Below is a small trained network, with its code and all its weights. Each question gives an input and a target symbol and asks what happens when units are switched off, that is, made to give their printed mean instead of their output.

import numpy as np


def w(rows, s, z=0):
    codes = np.array(rows[::2]) - 128.0
    scale = np.full(codes.shape[1], s)
    scale[-1] = z or s
    return codes * scale


def norm(h):
    return h / np.sqrt((h * h).mean(-1, keepdims=True) + 1e-5)


def softmax(a):
    e = np.exp(a - a.max(-1, keepdims=True))
    return e / e.sum(-1, keepdims=True)


def log_softmax(a):
    a = a - a.max(-1, keepdims=True)
    return a - np.log(np.exp(a).sum(-1, keepdims=True))


def net(x, mask):
    ids = ['ΓΣβζηλξφω'.index(c) for c in x.split()]
    T = len(ids)
    res = E[ids] + P[:T]
    u = 0
    for l in range(3):
        r = norm(res)
        for j in range(3):
            rows = slice(3 * j, 3 * j + 3)
            q, k, v = (r @ M[l][rows].T for M in (Q, K, V))
            z = softmax(np.where(np.tri(T) > 0, q @ k.T / 3**0.5, -1e9)) @ v
            o = O[l][rows]
            res = res + np.where(mask[u + j], z, o[:, -1]) @ o[:, :-1]
        u += 3
    return log_softmax(norm(res)[-1] @ U[:, :-1].T + U[:, -1])


Q, K, V, O = {}, {}, {}, {}
E = w([
[161,80,125],'Γ',
[78,126,88],'Σ',
[76,117,101],'β',
[130,90,128],'ζ',
[75,126,84],'η',
[96,124,82],'λ',
[152,141,51],'ξ',
[98,198,251],'φ',
[208,39,188],'ω',
],0.015)
P = w([
[21,51,107],'0',
[76,32,2],'1',
[89,79,65],'2',
[118,103,85],'3',
[129,134,98],'4',
[105,208,27],'5',
[162,171,76],'6',
[147,194,70],'7',
[156,198,84],'8',
[203,165,139],'9',
[170,189,136],'10',
[172,176,159],'11',
],0.0046)
Q[0] = w([
[36,110,182],'0.h0',
[130,81,23],'0.h0',
[131,107,94],'0.h0',
[134,163,107],'0.h1',
[129,166,128],'0.h1',
[128,73,118],'0.h1',
[99,164,126],'0.h2',
[87,34,3],'0.h2',
[131,103,90],'0.h2',
],0.015)
K[0] = w([
[191,51,65],'0.h0',
[60,84,174],'0.h0',
[99,144,139],'0.h0',
[109,108,166],'0.h1',
[122,140,153],'0.h1',
[131,93,92],'0.h1',
[126,92,89],'0.h2',
[184,253,186],'0.h2',
[153,173,158],'0.h2',
],0.018)
V[0] = w([
[108,131,101],'0.h0',
[181,135,85],'0.h0',
[159,129,138],'0.h0',
[126,2,55],'0.h1',
[94,176,144],'0.h1',
[104,139,119],'0.h1',
[77,134,170],'0.h2',
[53,80,79],'0.h2',
[85,157,207],'0.h2',
],0.0085)
O[0] = w([
[133,69,152,168],'0.h0',
[255,129,96,88],'0.h0',
[149,173,97,84],'0.h0',
[10,198,5,253],'0.h1',
[184,43,163,122],'0.h1',
[133,74,132,156],'0.h1',
[102,147,209,159],'0.h2',
[200,16,201,163],'0.h2',
[54,215,184,159],'0.h2',
],0.0047,0.0033)
Q[1] = w([
[110,166,185],'1.h0',
[135,74,93],'1.h0',
[127,81,120],'1.h0',
[155,155,248],'1.h1',
[161,185,112],'1.h1',
[90,77,54],'1.h1',
[102,86,102],'1.h2',
[136,91,56],'1.h2',
[19,217,142],'1.h2',
],0.014)
K[1] = w([
[191,90,168],'1.h0',
[88,114,104],'1.h0',
[111,85,120],'1.h0',
[2,33,125],'1.h1',
[123,170,169],'1.h1',
[218,170,107],'1.h1',
[161,124,137],'1.h2',
[174,160,220],'1.h2',
[92,23,42],'1.h2',
],0.014)
V[1] = w([
[77,116,183],'1.h0',
[217,200,251],'1.h0',
[132,150,212],'1.h0',
[99,136,61],'1.h1',
[43,92,149],'1.h1',
[203,172,44],'1.h1',
[171,23,162],'1.h2',
[134,100,123],'1.h2',
[147,154,199],'1.h2',
],0.016)
O[1] = w([
[132,96,65,123],'1.h0',
[246,182,132,28],'1.h0',
[187,132,86,84],'1.h0',
[61,107,88,193],'1.h1',
[52,162,137,147],'1.h1',
[140,62,74,163],'1.h1',
[94,72,174,120],'1.h2',
[120,101,133,147],'1.h2',
[122,191,168,11],'1.h2',
],0.014,0.011)
Q[2] = w([
[133,147,89],'2.h0',
[126,133,159],'2.h0',
[84,126,114],'2.h0',
[175,195,190],'2.h1',
[73,60,27],'2.h1',
[128,84,189],'2.h1',
[162,132,55],'2.h2',
[4,136,43],'2.h2',
[115,105,97],'2.h2',
],0.02)
K[2] = w([
[134,101,97],'2.h0',
[110,138,156],'2.h0',
[156,106,154],'2.h0',
[43,132,83],'2.h1',
[229,140,144],'2.h1',
[113,114,171],'2.h1',
[154,58,75],'2.h2',
[87,137,2],'2.h2',
[105,120,118],'2.h2',
],0.022)
V[2] = w([
[126,93,105],'2.h0',
[3,93,101],'2.h0',
[116,111,184],'2.h0',
[149,42,63],'2.h1',
[91,75,194],'2.h1',
[150,75,110],'2.h1',
[164,106,114],'2.h2',
[225,189,168],'2.h2',
[57,90,215],'2.h2',
],0.018)
O[2] = w([
[132,132,152,154],'2.h0',
[207,248,61,249],'2.h0',
[113,185,179,124],'2.h0',
[204,39,93,163],'2.h1',
[173,135,209,157],'2.h1',
[128,71,108,142],'2.h1',
[171,128,131,119],'2.h2',
[108,172,30,16],'2.h2',
[105,223,173,162],'2.h2',
],0.014,0.017)
U = w([
[110,7,74,218],'Γ',
[116,154,147,8],'Σ',
[158,162,83,251],'β',
[96,128,120,51],'ζ',
[112,165,152,54],'η',
[115,111,166,249],'λ',
[221,82,200,79],'ξ',
[40,167,67,183],'φ',
[110,126,140,4],'ω',
],0.014,0.0023)

Each question gives the input, a string of symbols that net reads in full, and the target symbol t.
The units are the heads (3 rows each of Q, K, V and O). Each row of codes is followed by its name. A weight is (code - 128) times the scale printed after its matrix; where a second scale follows, it is the last column's (O and U).
mask holds one flag per head, layer by layer. A switched-off head (its flag False) gives its mean, the last column of its rows in O, instead of its output. The means were averaged over made-up inputs and are rounded, as every weight is.
A unit's drop is (log p(t) with every unit on - log p(t) with that unit switched off) / (log p(t) with every unit on - log p(t) with every unit switched off).
The circuit of an input: a set's keep is (log p(t) with only the set's units on - log p(t) with every unit switched off) / (log p(t) with every unit on - log p(t) with every unit switched off). Starting from all 9 units, units are removed one at a time, each time the one whose removal leaves the highest keep (on an exact tie, the one counted first), for as long as the keep stays at least 0.8.
units of the circuit, in order: the units of the circuit, biggest drop first
unit that matters most: the unit with the biggest drop
heads that matter: for each layer, one digit per head in row order, 1 if its drop is at least 0.15 and else 0, layers parted by /
input ξ λ ξ η φ ω β ζ, target ξ: heads that matter	001 / 100 / 011
input φ ξ λ, target φ: units of the circuit, in order	(2.h1; 1.h2; 1.h0)
input ξ η ζ η φ, target ξ: units of the circuit, in order	(2.h1)
input Γ ξ ξ ζ Γ ξ ξ η ξ φ ω, target Γ: units of the circuit, in order	(0.h1; 1.h1)
input Σ Σ η ξ ξ η ω φ φ Σ, target β: units of the circuit, in order	(0.h2; 1.h0)
input Σ η β φ φ β, target β: heads that matter	011 / 110 / 001
input ξ ξ ξ ξ λ φ Σ, target ξ: heads that matter	001 / 100 / 000
input ζ ξ η η η Γ Σ Σ β ω, target λ: units of the circuit, in order	(1.h0; 2.h2)
input β Σ ξ φ φ φ Γ, target β: heads that matter	001 / 110 / 001
input Γ ξ φ η ξ ξ ξ ζ ξ ξ, target Γ: heads that matter	011 / 100 / 000
input λ ξ η φ ξ λ Γ ξ φ, target β: heads that matter	000 / 100 / 000
input φ φ ζ λ ζ ξ ζ φ, target φ: units of the circuit, in order	(1.h1; 2.h1; 1.h2)
input ξ ξ ξ η η ξ, target Γ: heads that matter	001 / 010 / 010
input η Γ Γ Γ λ β ζ ξ Σ, target Γ: heads that matter	011 / 011 / 010
input φ η ξ ξ ξ, target φ: units of the circuit, in order	(1.h2; 1.h0)
input φ ξ ζ, target φ: unit that matters most	2.h1
input φ η φ Σ ξ η ξ η, target Γ: heads that matter	010 / 100 / 101
input β ξ ξ φ ξ φ ξ Σ φ φ ζ, target β: heads that matter	001 / 110 / 001
input ξ ω ξ ξ ξ ξ ξ ξ ξ φ λ, target ξ: units of the circuit, in order	(0.h2; 1.h0; 2.h2; 1.h1)
input Σ ξ η ξ ξ ξ ξ λ, target Γ: units of the circuit, in order	(1.h1)
input φ ζ φ β φ ζ ξ η ξ, target φ: units of the circuit, in order	(2.h1; 0.h2; 1.h2)
input φ φ ω Γ η λ ξ Σ ξ Σ φ, target φ: heads that matter	011 / 011 / 111
input ξ Γ ζ ω Σ ξ ξ ζ Σ, target Γ: heads that matter	011 / 010 / 010
